Each row is followed by its class.
[10 1 9 -23 1 5 -4 -5 -4 13 -37 -6 -9 -14 -10 -11 0 -4 -4 1 -11 16 -1 -8 -11 1]  D
[3 17 24 8 6 -11 1 -11 -5 9 -59 -7 -18 27 -6 -10 -20 0 -6 1 -8 21 1 -8 -17 -4]  M
[5 7 49 24 -8 -19 16 -17 -11 17 -65 -5 1 3 2 -3 -6 -4 -6 2 -14 12 4 -5 -13 0]  D
[2 1 34 -28 3 -4 -5 -21 -3 8 -55 10 -6 -5 9 -6 -10 -3 -18 -15 -23 23 3 -2 -14 -13]  D
[4 5 12 -33 3 -9 -51 -12 -12 10 -80 12 4 8 17 -9 -4 -2 -24 6 -14 1 2 14 -9 -4]  M
[4 23 9 -9 7 -17 -6 -6 -8 21 -67 4 -1 22 4 -9 -3 -4 -3 7 -6 12 16 3 -8 -2]  M
[11 5 19 15 12 -11 -8 -1 -4 -6 -45 -5 -3 -25 1 -3 20 -6 -9 0 -10 16 6 1 -22 -7]  D
[-3 3 4 25 -7 8 28 12 4 -2 3 -71 33 -1 6 2 -1 -5 14 -2 -2 -1 10 -7 -9 -16]  M
[4 10 10 -20 -2 -12 -16 -5 -10 12 -18 -1 -7 21 -4 -12 -8 2 2 -4 -9 13 -5 3 -4 -6]  D
[-2 -9 -21 0 10 16 -6 3 -9 7 39 8 7 -12 7 -1 2 3 2 -7 5 -8 -7 8 39 -3]  D
[22 0 17 -12 -4 -8 -10 -7 -13 26 -35 -1 -4 5 3 -13 1 -2 -20 0 -25 14 -8 -2 -2 22]  D
[4 10 9 -35 -2 -20 -30 -15 -26 24 -58 -1 0 -6 4 -3 18 -5 -23 13 -28 -1 4 1 1 -6]  D
[7 0 11 -7 9 6 -6 -1 -8 17 -42 7 14 -2 -2 -2 -6 -4 8 2 -6 7 -1 -5 -5 -3]  D
[5 6 20 -31 -15 -9 -14 -8 -7 2 -54 -7 -4 22 -8 -6 21 12 -13 2 -22 14 -7 4 -12 -4]  M
[6 1 12 -20 1 -21 -9 -16 4 20 -43 3 1 23 10 -7 2 -23 -13 9 -7 16 8 -4 2 -10]  D
[6 5 11 -21 -8 -6 13 -11 -14 5 -46 -3 -4 -4 -2 -13 1 -3 -18 0 -3 23 15 -5 11 2]  D
[0 8 9 12 1 -30 5 -13 -13 4 -58 -5 6 32 -14 -8 -5 6 -11 10 -5 16 0 -4 -10 2]  M
[14 5 18 -8 2 -7 -11 -10 5 16 -76 1 -19 13 3 -4 -9 4 1 -4 -5 9 -1 5 -11 -16]  M
[0 0 14 -18 3 -16 7 -5 2 9 -55 6 -4 14 6 0 1 1 -1 0 -9 19 9 0 -19 -7]  D
[-4 2 13 -4 8 -12 -12 -12 5 12 -40 -2 -7 28 1 7 6 -7 -1 1 2 20 10 4 -26 -5]  M
[13 13 13 -7 1 -9 -18 -16 9 -1 -63 4 -1 12 16 -7 11 -6 -10 5 3 11 0 -8 -17 -4]  M
[3 5 29 3 0 -5 25 1 -7 19 -50 -15 0 19 0 -15 -6 0 -18 10 -9 12 5 -5 -3 5]  D
[2 24 17 -21 -20 -4 11 -25 5 -1 -38 6 -4 27 12 -4 -5 -8 5 8 11 0 3 8 5 -12]  D
[-2 3 -6 -27 4 3 -32 -22 -3 20 0 2 -5 -14 16 -7 -2 1 -13 -2 -2 -3 7 -3 -4 -9]  D
[0 24 23 -16 1 -7 -11 -2 -4 4 -78 -3 6 8 5 -4 0 -3 -16 6 20 17 -3 -2 1 -3]  D
[2 -4 30 -15 -5 -16 -5 -30 -26 2 -73 -2 -3 10 4 -12 -11 4 -5 -7 -16 16 3 13 -6 -1]  D
[3 8 18 -22 1 -16 4 -12 -9 8 -38 -4 -2 19 13 -6 -11 0 -13 -6 -8 19 5 1 -8 -7]  D
[-9 10 27 -7 5 -30 -10 -19 17 -2 -67 -3 4 52 0 -2 -15 5 7 1 -3 20 15 -1 -16 -3]  M
[-2 9 20 -35 -2 -20 -28 -23 -10 -2 -80 2 -3 8 12 -8 0 0 -15 -2 -14 3 -4 0 4 1]  M
[-1 7 5 -1 14 38 -18 -7 1 3 -44 16 7 -5 2 3 -6 0 -4 4 8 14 -5 -8 -17 -2]  D
[8 -3 27 -27 -1 -13 1 -8 -8 22 -80 -7 4 5 9 -3 -2 2 -11 2 -26 -2 4 -5 2 3]  D
[3 4 21 -13 -17 -18 -2 -8 -4 13 -80 -6 13 6 0 -7 14 1 -11 -4 -15 20 9 5 -9 -6]  D
[-3 6 9 -27 13 -14 -24 -21 -17 14 -62 7 -11 18 6 -6 3 5 -16 6 -4 19 2 -2 -19 3]  M
[11 -2 18 -41 -4 -14 -19 -11 11 14 -76 2 11 17 10 -8 2 -4 -15 -5 -3 17 -5 3 -9 4]  D

Each row is followed by its class. Each block has new classes.
[-1 1 0 4 -1 -4 5 -8 -2 -5 2 -2 2 -2 1 6 -44 -1 0 -2 -16 1 2 -8 0 9]  R
[7 -1 -2 3 1 -3 -3 -8 -2 -1 11 -1 1 0 1 -2 -17 -7 -4 -4 -13 9 -1 6 6 3]  P
[-3 4 12 -15 -1 -8 -3 3 -1 1 4 1 -3 0 1 -2 0 -8 6 -3 -3 0 2 -6 4 -1]  L
[-1 3 9 -2 -2 -6 -6 2 -3 -3 5 -1 -7 0 -1 0 50 -5 2 -2 -2 6 -2 0 7 -1]  K
[-2 2 0 -16 -2 -8 -5 3 2 2 9 2 1 0 5 -9 -29 0 -1 -2 -3 1 2 3 2 2]  L
